Below are the code and all the weights of a small trained network. Each question names an input and a target symbol and asks about switching units off, where a switched-off unit gives its printed mean instead of its output.

import numpy as np


def w(rows, s, z=0):
    codes = np.array(rows[::2]) - 128.0
    scale = np.full(codes.shape[1], s)
    scale[-1] = z or s
    return codes * scale


def f(y):
    return y / 2 * (1 + np.tanh(0.7978845608 * (y + 0.044715 * y**3)))


def softmax(a):
    e = np.exp(a - a.max(-1, keepdims=True))
    return e / e.sum(-1, keepdims=True)


def log_softmax(a):
    a = a - a.max(-1, keepdims=True)
    return a - np.log(np.exp(a).sum(-1, keepdims=True))


def net(x, mask):
    ids = ['ΛΠΣβγδηξω'.index(c) for c in x.split()]
    T = len(ids)
    res = E[ids] + P[:T]
    u = 0
    for l in range(2):
        q, k, v = (res @ M[l].T for M in (Q, K, V))
        z = softmax(np.where(np.tri(T) > 0, q @ k.T / 3**0.5, -1e9)) @ v
        res = res + np.where(mask[u], z, O[l][:, -1]) @ O[l][:, :-1]
        u += 1
        y = f(res @ A[l][:, :-1].T + A[l][:, -1])
        res = res + np.where(mask[u : u + 16], y, B[l][:, -1]) @ B[l][:, :-1]
        u += 16
    return log_softmax(res[-1] @ U[:, :-1].T + U[:, -1])


Q, K, V, O, A, B = {}, {}, {}, {}, {}, {}
E = w([
[180,183,163],'Λ',
[155,131,155],'Π',
[155,122,153],'Σ',
[108,40,254],'β',
[55,89,215],'γ',
[178,134,121],'δ',
[109,122,171],'η',
[89,170,89],'ξ',
[59,56,88],'ω',
],0.018)
P = w([
[254,97,91],'0',
[148,100,176],'1',
[84,81,204],'2',
[169,113,129],'3',
[106,102,163],'4',
[141,122,136],'5',
[122,127,137],'6',
[134,136,114],'7',
[142,140,94],'8',
[144,141,69],'9',
[96,148,109],'10',
[83,137,156],'11',
],0.0068)
Q[0] = w([
[57,167,3],'0.h0',
[169,156,65],'0.h0',
[147,127,92],'0.h0',
],0.014)
K[0] = w([
[65,254,39],'0.h0',
[132,220,94],'0.h0',
[53,104,198],'0.h0',
],0.0079)
V[0] = w([
[207,110,187],'0.h0',
[164,1,173],'0.h0',
[239,96,131],'0.h0',
],0.0065)
O[0] = w([
[211,86,83,170],'0.h0',
[170,143,254,253],'0.h0',
[220,160,61,118],'0.h0',
],0.007,0.0045)
A[0] = w([
[108,128,75,224],'0.n0',
[56,119,89,42],'0.n1',
[233,130,38,222],'0.n2',
[167,215,46,74],'0.n3',
[32,206,219,166],'0.n4',
[110,124,158,109],'0.n5',
[101,111,77,210],'0.n6',
[196,89,119,254],'0.n7',
[155,208,152,178],'0.n8',
[114,220,88,86],'0.n9',
[199,215,1,198],'0.n10',
[95,130,93,244],'0.n11',
[47,134,141,132],'0.n12',
[228,182,160,194],'0.n13',
[194,232,97,73],'0.n14',
[84,183,139,85],'0.n15',
],0.0087,0.0035)
B[0] = w([
[40,139,108,175],'0.n0',
[127,117,73,174],'0.n1',
[88,160,146,167],'0.n2',
[172,84,142,143],'0.n3',
[185,143,93,241],'0.n4',
[254,137,97,153],'0.n5',
[71,133,148,175],'0.n6',
[78,176,208,218],'0.n7',
[83,128,109,163],'0.n8',
[213,167,91,149],'0.n9',
[108,151,142,180],'0.n10',
[53,172,183,184],'0.n11',
[111,185,123,185],'0.n12',
[119,76,168,254],'0.n13',
[186,121,73,143],'0.n14',
[174,147,62,137],'0.n15',
],0.0064,0.0058)
Q[1] = w([
[94,18,193],'1.h0',
[206,2,142],'1.h0',
[174,65,50],'1.h0',
],0.0079)
K[1] = w([
[3,196,158],'1.h0',
[171,155,208],'1.h0',
[211,159,225],'1.h0',
],0.0071)
V[1] = w([
[90,140,80],'1.h0',
[101,2,160],'1.h0',
[206,232,126],'1.h0',
],0.009)
O[1] = w([
[68,80,217,254],'1.h0',
[91,2,129,89],'1.h0',
[252,186,151,4],'1.h0',
],0.0077,0.0044)
A[1] = w([
[100,190,76,173],'1.n0',
[88,237,147,162],'1.n1',
[131,99,7,254],'1.n2',
[46,165,80,64],'1.n3',
[131,96,171,56],'1.n4',
[180,84,120,137],'1.n5',
[116,196,112,3],'1.n6',
[80,95,226,80],'1.n7',
[100,24,107,40],'1.n8',
[229,168,113,178],'1.n9',
[168,34,169,111],'1.n10',
[110,227,138,93],'1.n11',
[74,119,99,26],'1.n12',
[139,157,222,192],'1.n13',
[10,173,36,143],'1.n14',
[79,128,93,20],'1.n15',
],0.011,0.0026)
B[1] = w([
[93,105,123,169],'1.n0',
[128,139,123,190],'1.n1',
[75,147,205,144],'1.n2',
[164,47,102,207],'1.n3',
[123,70,188,173],'1.n4',
[193,86,207,142],'1.n5',
[166,86,128,149],'1.n6',
[129,96,106,250],'1.n7',
[173,188,81,181],'1.n8',
[131,85,2,144],'1.n9',
[109,81,123,205],'1.n10',
[130,105,152,170],'1.n11',
[183,173,95,170],'1.n12',
[132,163,132,220],'1.n13',
[116,249,139,253],'1.n14',
[176,88,93,166],'1.n15',
],0.0055,0.017)
U = w([
[202,160,127,117],'Λ',
[186,142,105,3],'Π',
[171,119,92,20],'Σ',
[161,92,149,157],'β',
[143,93,107,56],'γ',
[180,113,90,166],'δ',
[136,118,137,108],'η',
[101,247,238,195],'ξ',
[1,53,103,214],'ω',
],0.0098,0.0041)

Each question gives the input, a string of symbols that net reads in full, and the target symbol t.
The units are the heads (3 rows each of Q, K, V and O) and the neurons (one row each of A and B). Each row of codes is followed by its name. A weight is (code - 128) times the scale printed after its matrix; where a second scale follows, it is the last column's (O, A, B and U).
mask holds one flag per unit, layer by layer, with each layer's heads first. A switched-off unit (its flag False) gives its mean, the last column of its rows in O or B, instead of its output. The means were averaged over made-up inputs and are rounded, as every weight is.
A unit's drop is (log p(t) with every unit on - log p(t) with that unit switched off) / (log p(t) with every unit on - log p(t) with every unit switched off).
The circuit of an input: a set's keep is (log p(t) with only the set's units on - log p(t) with every unit switched off) / (log p(t) with every unit on - log p(t) with every unit switched off). Starting from the 12 units with the biggest drops (on a tie, the unit counted first), units are removed one at a time, each time the one whose removal leaves the highest keep (on an exact tie, the one counted first), for as long as the keep stays at least 0.8.
circuit, biggest first: the units of the circuit, biggest drop first
unit that matters most: the unit with the biggest drop
k most important neurons: the k neurons with the biggest drops, biggest first
k most important neurons of layer l: the k neurons of layer l with the biggest drops, biggest first
drop of u: that unit's drop, to one decimal
input ξ ξ β Π ξ ω β δ, target ω: 2 most important neurons : 1.n14; 0.n4
input ξ Π Π ξ δ Π ξ δ, target ξ: circuit, biggest first : 1.n3; 1.n7
input ω β ω Λ, target ω: circuit, biggest first : 1.h0
input β β Λ, target β: circuit, biggest first : 0.n13; 0.h0; 1.n14
input β β Σ, target β: circuit, biggest first : 0.h0; 0.n13; 1.n14
input ξ ξ ξ Σ, target ξ: circuit, biggest first : 1.n3; 1.n15
input ω ξ Σ ξ γ β Π ω η, target ω: circuit, biggest first : 1.n14; 1.h0
input β ξ γ ω Λ ξ ξ Σ Λ ξ, target ξ: circuit, biggest first : 1.n14; 0.h0
input Π Π δ ξ Λ ξ δ ω β Σ, target ω: 4 most important neurons of layer 0 : 0.n4; 0.n5; 0.n7; 0.n2
input ω β ξ β ξ γ ξ Λ ξ Σ, target ξ: 2 most important neurons of layer 0 : 0.n4; 0.n7
input Σ ω Λ ω ξ ξ ω β ω β, target ω: 4 most important neurons of layer 1 : 1.n10; 1.n14; 1.n7; 1.n12
input ω β Π β Σ ξ δ ω Π, target ω: 3 most important neurons of layer 0 : 0.n4; 0.n7; 0.n9
input η ω ξ ω Λ ξ β, target β: 2 most important neurons : 1.n14; 1.n7
input β η η, target β: most important neuron : 0.n13
input η β β η, target β: 2 most important neurons of layer 1 : 1.n14; 1.n5
input ω Π Λ β γ, target β: drop of 0.h0 : 0.6
input ξ ξ β γ ω η, target ω: drop of 1.n10 : 0.2
input ξ ξ β ξ δ ξ ω Σ, target ω: drop of 0.n3 : 0.4
input β β δ, target β: drop of 1.n14 : 0.2
input β Π Π, target β: unit that matters most : 0.n13
